Below is a small trained network, with its code and all its weights. Each question gives an input and a class and asks what happens when units are switched off, that is, made to give their printed mean instead of their output.

import numpy as np


def w(rows, s, z=0):
    codes = np.array(rows[::2]) - 128.0
    scale = np.full(codes.shape[1], s)
    scale[-1] = z or s
    return codes * scale


def f(y):
    return np.maximum(y, 0)


def log_softmax(a):
    a = a - a.max(-1, keepdims=True)
    return a - np.log(np.exp(a).sum(-1, keepdims=True))


def net(x, mask):
    res = np.array(x, float).reshape(1, 5) / 4 @ E
    y = f(res @ A[0][:, :-1].T + A[0][:, -1])
    res = res + np.where(mask, y, B[0][:, -1]) @ B[0][:, :-1]
    return log_softmax(res[-1] @ U[:, :-1].T + U[:, -1])


A, B = {}, {}
E = w([
[120,147,147,98,133,135,125,161,144,113],'x0',
[145,144,74,131,67,248,142,99,194,147],'x1',
[76,88,122,110,135,153,167,134,113,115],'x2',
[73,101,152,181,106,107,71,120,189,45],'x3',
[197,83,204,129,108,192,101,136,57,79],'x4',
],0.017)
A[0] = w([
[82,128,106,88,179,49,99,123,130,153,217],'n1',
[168,95,200,117,185,99,102,159,8,122,200],'n2',
[91,121,119,133,139,118,86,95,201,95,112],'n3',
[170,136,129,109,145,143,171,178,55,205,255],'n4',
[128,155,61,112,131,153,187,134,136,187,186],'n5',
[167,91,136,99,72,186,94,111,120,118,36],'n6',
[102,155,111,100,121,60,136,119,94,165,196],'n7',
[158,99,138,111,89,195,95,124,125,104,79],'n8',
[122,116,121,114,185,114,127,115,121,128,128],'n9',
[160,114,154,110,63,181,138,111,107,122,102],'n10',
[94,182,128,111,110,146,145,106,173,204,182],'n11',
[102,148,74,122,118,148,139,103,192,145,101],'n12',
[191,136,105,96,141,128,138,108,160,158,182],'n13',
[120,66,169,157,86,96,98,135,142,73,144],'n14',
[100,105,95,141,195,108,55,105,108,85,129],'n15',
[127,100,215,145,110,82,115,129,94,92,117],'n16',
[46,127,103,202,79,140,69,132,202,106,122],'n17',
[77,137,133,131,209,65,106,130,117,160,227],'n18',
],0.012,0.0059)
B[0] = w([
[64,252,68,132,144,201,100,193,26,182,226],'n1',
[108,39,180,30,172,21,107,24,152,111,255],'n2',
[55,176,144,92,76,107,26,92,82,67,192],'n3',
[174,142,72,20,212,128,138,84,171,148,251],'n4',
[201,109,56,113,133,88,246,149,144,129,235],'n5',
[110,210,101,183,169,187,43,175,105,186,188],'n6',
[161,174,70,42,103,170,136,179,104,167,208],'n7',
[126,171,99,193,159,162,114,200,11,203,193],'n8',
[77,164,143,107,119,102,86,157,97,151,159],'n9',
[145,104,68,115,153,162,48,187,51,195,193],'n10',
[171,98,82,63,66,107,224,127,209,136,214],'n11',
[178,92,112,66,77,91,101,93,155,61,204],'n12',
[206,146,49,78,100,177,181,123,127,137,189],'n13',
[67,120,206,214,95,72,132,204,164,80,198],'n14',
[119,126,178,193,111,167,122,145,137,110,174],'n15',
[117,63,194,143,105,78,119,157,202,41,195],'n16',
[86,100,93,71,50,144,30,15,61,3,234],'n17',
[109,229,68,200,229,210,77,225,36,153,228],'n18',
],0.0071,0.02)
U = w([
[162,175,71,113,211,146,120,180,105,226,251],'0',
[134,94,105,3,137,76,59,12,138,94,130],'1',
[97,190,83,208,101,151,45,183,98,122,67],'2',
[122,73,171,188,130,58,110,143,194,89,32],'3',
[157,132,59,127,69,108,236,151,249,129,131],'4',
],0.011,0.0017)

Each question gives the input, the list of numbers given to net, and the class t.
The units are the neurons (one row each of A and B). Each row of codes is followed by its name. A weight is (code - 128) times the scale printed after its matrix; where a second scale follows, it is the last column's (A, B and U).
mask holds one flag per neuron, in row order. A switched-off neuron (its flag False) gives its mean, the last column of its row in B, instead of its output. The means were averaged over made-up inputs and are rounded, as every weight is.
A unit's drop is (log p(t) with every unit on - log p(t) with that unit switched off) / (log p(t) with every unit on - log p(t) with every unit switched off).
The circuit of an input: a set's keep is (log p(t) with only the set's units on - log p(t) with every unit switched off) / (log p(t) with every unit on - log p(t) with every unit switched off). Starting from the 12 units with the biggest drops (on a tie, the unit counted first), units are removed one at a time, each time the one whose removal leaves the highest keep (on an exact tie, the one counted first), for as long as the keep stays at least 0.8.
units of the circuit, in order: the units of the circuit, biggest drop first
unit that matters most: the unit with the biggest drop
top k neurons: the k neurons with the biggest drops, biggest first
drop of u: that unit's drop, to one decimal
input [-2,-8,-1,-7,5], class 1: units of the circuit, in order => [n2]
input [7,1,7,0,5], class 0: top 3 neurons => [n17 n8 n3]
input [-4,0,-6,-8,1], class 1: top 4 neurons => [n18 n1 n2 n8]
input [5,0,6,-4,1], class 1: top 3 neurons => [n18 n1 n8]
input [-8,-8,2,0,-8], class 0: top 2 neurons => [n7 n17]
input [1,-3,6,-5,1], class 1: top 2 neurons => [n2 n8]
input [-7,-3,3,-7,1], class 1: top 2 neurons => [n2 n8]
input [-7,1,8,-2,4], class 0: top 2 neurons => [n17 n12]
input [7,-8,2,2,6], class 3: top 2 neurons => [n14 n16]
input [0,1,8,-5,-4], class 4: top 2 neurons => [n5 n11]
input [-6,-1,3,6,1], class 3: top 2 neurons => [n1 n14]
input [6,-8,5,3,0], class 2: top 2 neurons => [n18 n1]
input [1,0,-1,3,2], class 3: drop of n18 => 0.2
input [-6,-8,3,1,-5], class 2: unit that matters most => n4
input [0,-4,1,1,5], class 3: drop of n17 => 0.2
input [-6,-4,8,-8,2], class 1: drop of n2 => 3.3
